Below is a small trained network, with its code and all its weights. Each question gives an input and a class and asks what happens when units are switched off, that is, made to give their printed mean instead of their output.

import numpy as np


def w(rows, s, z=0):
    codes = np.array(rows[::2]) - 128.0
    scale = np.full(codes.shape[1], s)
    scale[-1] = z or s
    return codes * scale


def norm(h):
    return h / np.sqrt((h * h).mean(-1, keepdims=True) + 1e-5)


def f(y):
    return y / 2 * (1 + np.tanh(0.7978845608 * (y + 0.044715 * y**3)))


def log_softmax(a):
    a = a - a.max(-1, keepdims=True)
    return a - np.log(np.exp(a).sum(-1, keepdims=True))


def net(x, mask):
    res = np.array(x, float).reshape(1, 7) / 4 @ E
    u = 0
    for l in range(2):
        y = f(norm(res) @ A[l][:, :-1].T + A[l][:, -1])
        res = res + np.where(mask[u : u + 10], y, B[l][:, -1]) @ B[l][:, :-1]
        u += 10
    return log_softmax(norm(res)[-1] @ U[:, :-1].T + U[:, -1])


A, B = {}, {}
E = w([
[93,48,197,212,61],'x0',
[75,84,141,88,113],'x1',
[122,55,182,66,72],'x2',
[119,160,138,185,133],'x3',
[58,254,124,178,107],'x4',
[145,108,45,69,41],'x5',
[231,62,143,122,73],'x6',
],0.0049)
A[0] = w([
[98,87,55,1,171,144],'0.n1',
[92,223,166,159,132,153],'0.n2',
[136,148,155,192,78,127],'0.n3',
[150,91,223,177,219,41],'0.n4',
[110,87,227,213,175,159],'0.n5',
[148,67,115,215,106,70],'0.n6',
[101,195,161,62,24,254],'0.n7',
[160,184,119,76,147,127],'0.n8',
[51,53,236,110,123,62],'0.n9',
[219,163,129,161,196,104],'0.n10',
],0.0062,0.0029)
B[0] = w([
[110,77,160,191,98,229],'0.n1',
[55,99,111,56,165,208],'0.n2',
[220,141,95,50,200,157],'0.n3',
[225,84,238,101,148,173],'0.n4',
[87,209,194,51,157,241],'0.n5',
[53,11,175,124,109,149],'0.n6',
[178,16,45,196,224,254],'0.n7',
[211,102,139,185,159,157],'0.n8',
[214,229,125,52,193,202],'0.n9',
[232,255,97,45,121,166],'0.n10',
],0.0046,0.0033)
A[1] = w([
[61,162,138,169,145,152],'1.n1',
[92,163,150,176,76,70],'1.n2',
[73,151,98,171,170,54],'1.n3',
[188,95,57,41,68,251],'1.n4',
[207,118,214,189,212,114],'1.n5',
[126,115,172,69,130,110],'1.n6',
[107,109,140,58,165,189],'1.n7',
[112,85,153,154,68,167],'1.n8',
[113,135,213,118,163,123],'1.n9',
[134,159,254,128,157,107],'1.n10',
],0.0098,0.0026)
B[1] = w([
[88,151,60,86,153,175],'1.n1',
[146,127,128,94,161,122],'1.n2',
[94,80,93,73,195,164],'1.n3',
[92,170,189,254,79,253],'1.n4',
[196,147,154,60,127,214],'1.n5',
[168,110,82,158,106,160],'1.n6',
[65,150,148,158,157,185],'1.n7',
[108,121,91,191,134,168],'1.n8',
[200,97,30,102,78,194],'1.n9',
[131,14,154,56,67,221],'1.n10',
],0.0093,0.0062)
U = w([
[81,142,80,112,185,196],'0',
[111,89,158,247,83,220],'1',
[169,196,162,174,144,5],'2',
[186,57,162,70,108,134],'3',
],0.014,0.0026)

Each question gives the input, the list of numbers given to net, and the class t.
The units are the neurons (one row each of A and B). Each row of codes is followed by its name. A weight is (code - 128) times the scale printed after its matrix; where a second scale follows, it is the last column's (A, B and U).
mask holds one flag per neuron, layer by layer. A switched-off neuron (its flag False) gives its mean, the last column of its row in B, instead of its output. The means were averaged over made-up inputs and are rounded, as every weight is.
A unit's drop is (log p(t) with every unit on - log p(t) with that unit switched off) / (log p(t) with every unit on - log p(t) with every unit switched off).
The circuit of an input: a set's keep is (log p(t) with only the set's units on - log p(t) with every unit switched off) / (log p(t) with every unit on - log p(t) with every unit switched off). Starting from the 12 units with the biggest drops (on a tie, the unit counted first), units are removed one at a time, each time the one whose removal leaves the highest keep (on an exact tie, the one counted first), for as long as the keep stays at least 0.8.
circuit, biggest first: the units of the circuit, biggest drop first
unit that matters most: the unit with the biggest drop
k most important neurons: the k neurons with the biggest drops, biggest first
k most important neurons of layer l: the k neurons of layer l with the biggest drops, biggest first
drop of u: that unit's drop, to one decimal
input [7,0,2,-6,8,-5,-3], class 0: unit that matters most => 1.n1
input [-8,-4,5,0,2,-1,-2], class 2: circuit, biggest first => [1.n10; 1.n1]
input [4,-7,8,1,-8,0,8], class 1: circuit, biggest first => [1.n4; 1.n10]
input [2,-8,1,-6,8,-2,2], class 0: 2 most important neurons => [0.n2; 0.n4]
input [8,3,-6,7,2,2,7], class 3: 2 most important neurons of layer 0 => [0.n3; 0.n5]
input [-2,-4,-6,-2,4,8,-1], class 1: circuit, biggest first => [1.n4; 0.n5]
input [-4,-8,8,-1,2,-8,-8], class 3: 2 most important neurons => [1.n10; 0.n4]
input [-3,0,-6,4,-8,1,1], class 2: 2 most important neurons of layer 1 => [1.n10; 1.n5]
input [-1,-5,5,3,3,-1,6], class 2: 2 most important neurons => [1.n5; 1.n10]
input [8,1,8,-4,5,-3,-8], class 3: 3 most important neurons of layer 1 => [1.n10; 1.n9; 1.n4]
input [2,3,-8,7,-2,-7,-7], class 0: 2 most important neurons => [1.n1; 0.n2]
input [-6,2,-7,1,-4,1,6], class 2: 2 most important neurons => [1.n10; 0.n10]
input [-8,-4,0,-8,-5,-1,0], class 2: 2 most important neurons => [1.n10; 0.n8]
input [8,-5,2,4,-4,4,-6], class 3: circuit, biggest first => [1.n4]
input [-8,-5,-8,-8,-8,3,-7], class 2: 2 most important neurons of layer 1 => [1.n4; 1.n1]
input [-3,4,0,2,8,-4,6], class 0: drop of 0.n2 => 0.2
